Here is a tiny trained network, its code and every weight. The questions are about switching its units off for an input and a class, where a switched-off unit gives its printed mean instead of its output.

import numpy as np


def w(rows, s, z=0):
    codes = np.array(rows[::2]) - 128.0
    scale = np.full(codes.shape[1], s)
    scale[-1] = z or s
    return codes * scale


def f(y):
    return np.maximum(y, 0)


def log_softmax(a):
    a = a - a.max(-1, keepdims=True)
    return a - np.log(np.exp(a).sum(-1, keepdims=True))


def net(x, mask):
    res = np.array(x, float).reshape(1, 5) / 4 @ E
    y = f(res @ A[0][:, :-1].T + A[0][:, -1])
    res = res + np.where(mask, y, B[0][:, -1]) @ B[0][:, :-1]
    return log_softmax(res[-1] @ U[:, :-1].T + U[:, -1])


A, B = {}, {}
E = w([
[147,151,65,218,131,183,220,120,230,83],'x0',
[76,84,114,99,174,59,128,182,158,82],'x1',
[70,118,139,61,165,255,123,93,140,98],'x2',
[114,123,183,200,156,204,122,215,124,185],'x3',
[171,176,112,109,113,143,39,137,74,100],'x4',
],0.011)
A[0] = w([
[84,79,190,169,160,37,128,183,175,142,167],'n1',
[205,89,189,201,152,244,108,177,181,84,83],'n2',
[145,67,239,157,162,105,118,179,153,163,104],'n3',
[182,110,80,228,123,55,226,86,190,83,156],'n4',
[81,145,144,97,163,208,65,134,58,109,57],'n5',
[90,85,161,112,102,21,127,173,68,203,157],'n6',
[93,105,38,86,106,99,131,109,179,37,155],'n7',
[118,84,160,159,76,195,163,181,98,172,2],'n8',
[120,140,171,112,131,227,60,119,112,74,132],'n9',
[220,254,70,224,80,101,72,159,96,219,231],'n10',
[186,133,144,221,107,125,82,162,61,161,119],'n11',
],0.0083,0.0053)
B[0] = w([
[116,60,89,167,151,181,68,101,180,175,188],'n1',
[165,91,174,100,187,78,90,107,144,73,184],'n2',
[124,135,93,157,167,140,179,106,182,113,175],'n3',
[128,81,123,127,159,163,33,103,151,174,233],'n4',
[94,147,198,64,113,25,138,181,115,227,190],'n5',
[132,119,127,118,113,117,48,82,255,201,205],'n6',
[73,129,7,129,111,174,215,123,126,19,202],'n7',
[166,114,145,118,67,83,181,78,113,100,160],'n8',
[148,142,129,6,149,115,144,174,198,121,191],'n9',
[143,134,152,156,220,166,57,101,46,58,248],'n10',
[62,182,130,134,200,205,109,233,133,149,195],'n11',
],0.0097,0.016)
U = w([
[173,80,83,110,130,115,213,41,80,53,252],'0',
[133,142,147,78,212,170,90,168,27,95,117],'1',
[61,135,74,243,141,228,183,121,170,185,126],'2',
[177,88,132,58,161,79,1,107,146,190,175],'3',
[194,116,219,113,123,36,234,158,104,167,16],'4',
[119,132,118,56,60,89,164,137,79,138,59],'5',
[184,172,150,196,55,127,97,53,48,186,83],'6',
[186,141,118,197,55,65,171,196,20,160,16],'7',
],0.0088,0.0043)

Each question gives the input, the list of numbers given to net, and the class t.
The units are the neurons (one row each of A and B). Each row of codes is followed by its name. A weight is (code - 128) times the scale printed after its matrix; where a second scale follows, it is the last column's (A, B and U).
mask holds one flag per neuron, in row order. A switched-off neuron (its flag False) gives its mean, the last column of its row in B, instead of its output. The means were averaged over made-up inputs and are rounded, as every weight is.
A unit's drop is (log p(t) with every unit on - log p(t) with that unit switched off) / (log p(t) with every unit on - log p(t) with every unit switched off).
The circuit of an input: a set's keep is (log p(t) with only the set's units on - log p(t) with every unit switched off) / (log p(t) with every unit on - log p(t) with every unit switched off). Starting from all 11 units, units are removed one at a time, each time the one whose removal leaves the highest keep (on an exact tie, the one counted first), for as long as the keep stays at least 0.8.
circuit, biggest first: the units of the circuit, biggest drop first
k most important neurons: the k neurons with the biggest drops, biggest first
drop of u: that unit's drop, to one decimal
input [-2,6,7,-7,8], class 5: circuit, biggest first -> [n5; n10; n7]
input [-2,-4,7,4,7], class 3: circuit, biggest first -> [n5]
input [-4,1,2,-6,2], class 5: circuit, biggest first -> [n4; n10; n7]
input [8,-8,-6,-4,1], class 1: 2 most important neurons -> [n10; n6]
input [5,2,6,6,-8], class 0: circuit, biggest first -> [n2; n8]
input [1,2,-3,3,0], class 2: 2 most important neurons -> [n5; n9]
input [4,-3,-8,5,-8], class 3: 2 most important neurons -> [n4; n7]
input [-3,4,6,-2,-5], class 0: circuit, biggest first -> [n11; n4; n7]
input [6,-2,3,-5,0], class 0: 3 most important neurons -> [n11; n6; n1]
input [7,-3,4,1,2], class 3: 2 most important neurons -> [n2; n7]
input [4,1,-7,-7,-7], class 2: 3 most important neurons -> [n7; n2; n5]
input [4,5,8,-2,3], class 0: circuit, biggest first -> [n7; n11]
input [2,-2,-6,3,-8], class 3: 3 most important neurons -> [n4; n7; n6]
input [4,3,-5,2,5], class 1: circuit, biggest first -> [n10]
input [-4,-6,2,0,8], class 1: 2 most important neurons -> [n6; n10]
input [6,4,0,6,-4], class 3: 4 most important neurons -> [n2; n7; n4; n11]
input [1,-8,5,5,1], class 3: 3 most important neurons -> [n7; n2; n5]
input [-5,-7,1,4,3], class 1: 3 most important neurons -> [n11; n10; n4]
input [8,-3,2,8,-3], class 3: 2 most important neurons -> [n2; n7]
input [4,-4,7,-5,-6], class 0: circuit, biggest first -> [n11]
input [7,-6,3,0,6], class 1: 2 most important neurons -> [n6; n10]
input [0,-7,5,7,-6], class 4: drop of n6 -> 0.0
input [8,3,4,7,-5], class 3: drop of n11 -> 0.1
input [5,0,6,5,-1], class 4: drop of n10 -> 0.2
